Here is a tiny trained network, its code and every weight. The questions are about switching its units off for an input and a class, where a switched-off unit gives its printed mean instead of its output.

import numpy as np


def w(rows, s, z=0):
    codes = np.array(rows[::2]) - 128.0
    scale = np.full(codes.shape[1], s)
    scale[-1] = z or s
    return codes * scale


def norm(h):
    return h / np.sqrt((h * h).mean(-1, keepdims=True) + 1e-5)


def f(y):
    return y / 2 * (1 + np.tanh(0.7978845608 * (y + 0.044715 * y**3)))


def log_softmax(a):
    a = a - a.max(-1, keepdims=True)
    return a - np.log(np.exp(a).sum(-1, keepdims=True))


def net(x, mask):
    res = np.array(x, float).reshape(1, 5) / 4 @ E
    u = 0
    for l in range(2):
        y = f(norm(res) @ A[l][:, :-1].T + A[l][:, -1])
        res = res + np.where(mask[u : u + 12], y, B[l][:, -1]) @ B[l][:, :-1]
        u += 12
    return log_softmax(norm(res)[-1] @ U[:, :-1].T + U[:, -1])


A, B = {}, {}
E = w([
[146,221,130,159,100,71,53,211,37,143],'x0',
[121,84,133,76,169,17,168,79,113,123],'x1',
[112,46,247,161,95,157,206,117,159,99],'x2',
[113,127,37,116,96,76,131,201,191,124],'x3',
[122,58,175,202,183,140,185,254,7,138],'x4',
],0.005)
A[0] = w([
[124,162,213,145,75,100,93,153,125,134,106],'L0N0',
[127,144,149,143,140,183,109,124,53,134,56],'L0N1',
[132,128,156,149,125,175,124,219,91,120,75],'L0N2',
[122,93,217,142,140,100,166,186,70,125,144],'L0N3',
[123,151,102,127,94,81,112,209,137,123,160],'L0N4',
[131,140,148,126,177,124,115,50,33,136,75],'L0N5',
[139,121,141,144,100,151,141,222,171,126,94],'L0N6',
[130,96,116,118,149,23,158,177,131,130,115],'L0N7',
[124,130,174,140,124,109,123,186,86,132,80],'L0N8',
[130,138,121,106,114,85,115,8,165,126,4],'L0N9',
[126,113,48,104,162,46,132,132,115,135,138],'L0N10',
[129,154,102,125,130,115,108,181,101,137,54],'L0N11',
],0.016,0.0046)
B[0] = w([
[198,166,46,99,69,97,160,111,125,71,175],'L0N0',
[148,116,180,61,170,212,111,249,159,75,181],'L0N1',
[45,164,146,165,117,105,43,174,73,158,208],'L0N2',
[225,157,170,183,55,53,214,170,160,108,250],'L0N3',
[240,136,104,156,227,152,117,143,113,129,200],'L0N4',
[92,81,154,94,140,192,111,74,18,63,190],'L0N5',
[48,108,28,135,84,121,136,145,126,161,176],'L0N6',
[139,102,117,60,53,111,170,91,48,89,186],'L0N7',
[165,194,177,213,105,178,114,140,44,146,187],'L0N8',
[131,240,221,118,95,154,73,84,189,215,201],'L0N9',
[130,169,51,98,197,96,180,209,147,50,194],'L0N10',
[115,17,106,172,188,53,130,54,127,185,173],'L0N11',
],0.016,0.014)
A[1] = w([
[172,173,97,163,112,43,107,127,177,153,51],'L1N0',
[43,127,145,89,85,88,119,98,131,134,104],'L1N1',
[96,190,214,57,79,132,107,44,95,133,59],'L1N2',
[167,176,248,138,95,123,117,153,71,170,86],'L1N3',
[59,170,175,160,91,128,135,179,92,148,2],'L1N4',
[154,28,173,128,86,97,243,105,169,106,174],'L1N5',
[139,210,132,98,124,190,138,100,191,142,116],'L1N6',
[196,102,181,110,131,119,225,4,221,124,146],'L1N7',
[83,112,75,39,199,47,208,119,145,54,116],'L1N8',
[37,65,89,63,33,153,130,153,183,136,118],'L1N9',
[219,138,35,82,143,135,139,55,96,46,104],'L1N10',
[110,182,141,178,103,190,127,40,68,204,88],'L1N11',
],0.013,0.0031)
B[1] = w([
[111,184,212,49,126,169,152,161,75,102,179],'L1N0',
[78,125,101,160,106,146,154,113,148,144,143],'L1N1',
[115,59,97,207,67,105,83,143,76,200,208],'L1N2',
[161,83,75,107,116,55,165,98,133,102,250],'L1N3',
[124,147,40,84,80,146,229,53,136,115,173],'L1N4',
[123,114,90,172,251,132,124,136,136,127,179],'L1N5',
[170,142,130,97,107,131,83,110,187,117,200],'L1N6',
[80,70,167,164,200,147,107,45,139,133,184],'L1N7',
[167,105,146,177,61,140,140,116,70,119,172],'L1N8',
[86,149,157,142,108,162,186,149,216,102,145],'L1N9',
[116,126,139,137,50,100,170,180,147,109,207],'L1N10',
[112,110,155,106,71,65,114,88,121,133,175],'L1N11',
],0.018,0.014)
U = w([
[159,209,163,60,130,143,99,133,200,127,125],'0',
[100,83,162,62,164,189,72,128,89,100,87],'1',
[97,138,135,84,171,148,137,122,134,162,2],'2',
[92,151,81,160,214,127,74,155,101,207,90],'3',
[123,63,158,165,249,120,149,80,146,115,127],'4',
[42,132,107,147,111,165,172,127,193,143,98],'5',
[119,112,164,126,70,97,49,41,155,184,158],'6',
[175,123,110,160,91,87,182,174,66,84,169],'7',
],0.014,0.0092)

Each question gives the input, the list of numbers given to net, and the class t.
The units are the neurons (one row each of A and B). Each row of codes is followed by its name. A weight is (code - 128) times the scale printed after its matrix; where a second scale follows, it is the last column's (A, B and U).
mask holds one flag per neuron, layer by layer. A switched-off neuron (its flag False) gives its mean, the last column of its row in B, instead of its output. The means were averaged over made-up inputs and are rounded, as every weight is.
A unit's drop is (log p(t) with every unit on - log p(t) with that unit switched off) / (log p(t) with every unit on - log p(t) with every unit switched off).
The circuit of an input: a set's keep is (log p(t) with only the set's units on - log p(t) with every unit switched off) / (log p(t) with every unit on - log p(t) with every unit switched off). Starting from the 12 units with the biggest drops (on a tie, the unit counted first), units are removed one at a time, each time the one whose removal leaves the highest keep (on an exact tie, the one counted first), for as long as the keep stays at least 0.8.
units of the circuit, in order: the units of the circuit, biggest drop first
unit that matters most: the unit with the biggest drop
k most important neurons: the k neurons with the biggest drops, biggest first
top k neurons in layer l: the k neurons of layer l with the biggest drops, biggest first
drop when u is switched off: that unit's drop, to one decimal
input [7,-8,-6,0,0], class 3: top neuron in layer 0 : [L0N3]
input [4,6,-6,1,-6], class 0: top 2 neurons in layer 0 : [L0N9 L0N10]
input [5,-4,-4,-5,-1], class 1: units of the circuit, in order : [L0N3 L0N1]
input [7,4,5,2,-5], class 0: units of the circuit, in order : [L0N9 L1N0]
input [5,-7,-7,-4,0], class 4: units of the circuit, in order : [L0N11 L0N3]
input [-2,-2,8,-2,0], class 4: top 2 neurons in layer 1 : [L1N5 L1N7]
input [5,-1,-3,-1,-8], class 0: 3 most important neurons : [L0N5 L0N7 L1N0]
input [-5,4,-1,-8,2], class 4: units of the circuit, in order : [L0N2 L1N7]
input [-6,5,-6,3,-7], class 0: 2 most important neurons : [L0N10 L0N9]
input [-6,-5,5,2,-1], class 5: top 2 neurons in layer 0 : [L0N3 L0N6]
input [-6,-3,-6,6,-8], class 0: 2 most important neurons : [L0N10 L0N5]
input [4,-7,0,2,-1], class 3: 2 most important neurons : [L0N2 L0N3]
input [-3,5,5,-7,6], class 4: 2 most important neurons : [L1N5 L0N3]
input [0,-7,7,-4,-3], class 5: unit that matters most : L0N4
input [4,-5,3,0,-6], class 0: top 4 neurons in layer 0 : [L0N0 L0N5 L0N7 L0N8]
input [-6,-1,7,1,-1], class 4: top 2 neurons in layer 0 : [L0N2 L0N8]
input [-8,4,-3,-2,7], class 4: drop when L0N0 is switched off : 0.1
input [-4,-3,6,4,-5], class 6: drop when L0N9 is switched off : 0.1
input [1,0,4,-7,-3], class 6: drop when L1N1 is switched off : 0.0
input [4,-8,1,5,-1], class 3: drop when L0N3 is switched off : 0.2
input [5,7,8,0,-5], class 6: units of the circuit, in order : [L0N9]
input [-4,6,2,-7,4], class 4: top 2 neurons in layer 1 : [L1N5 L1N7]
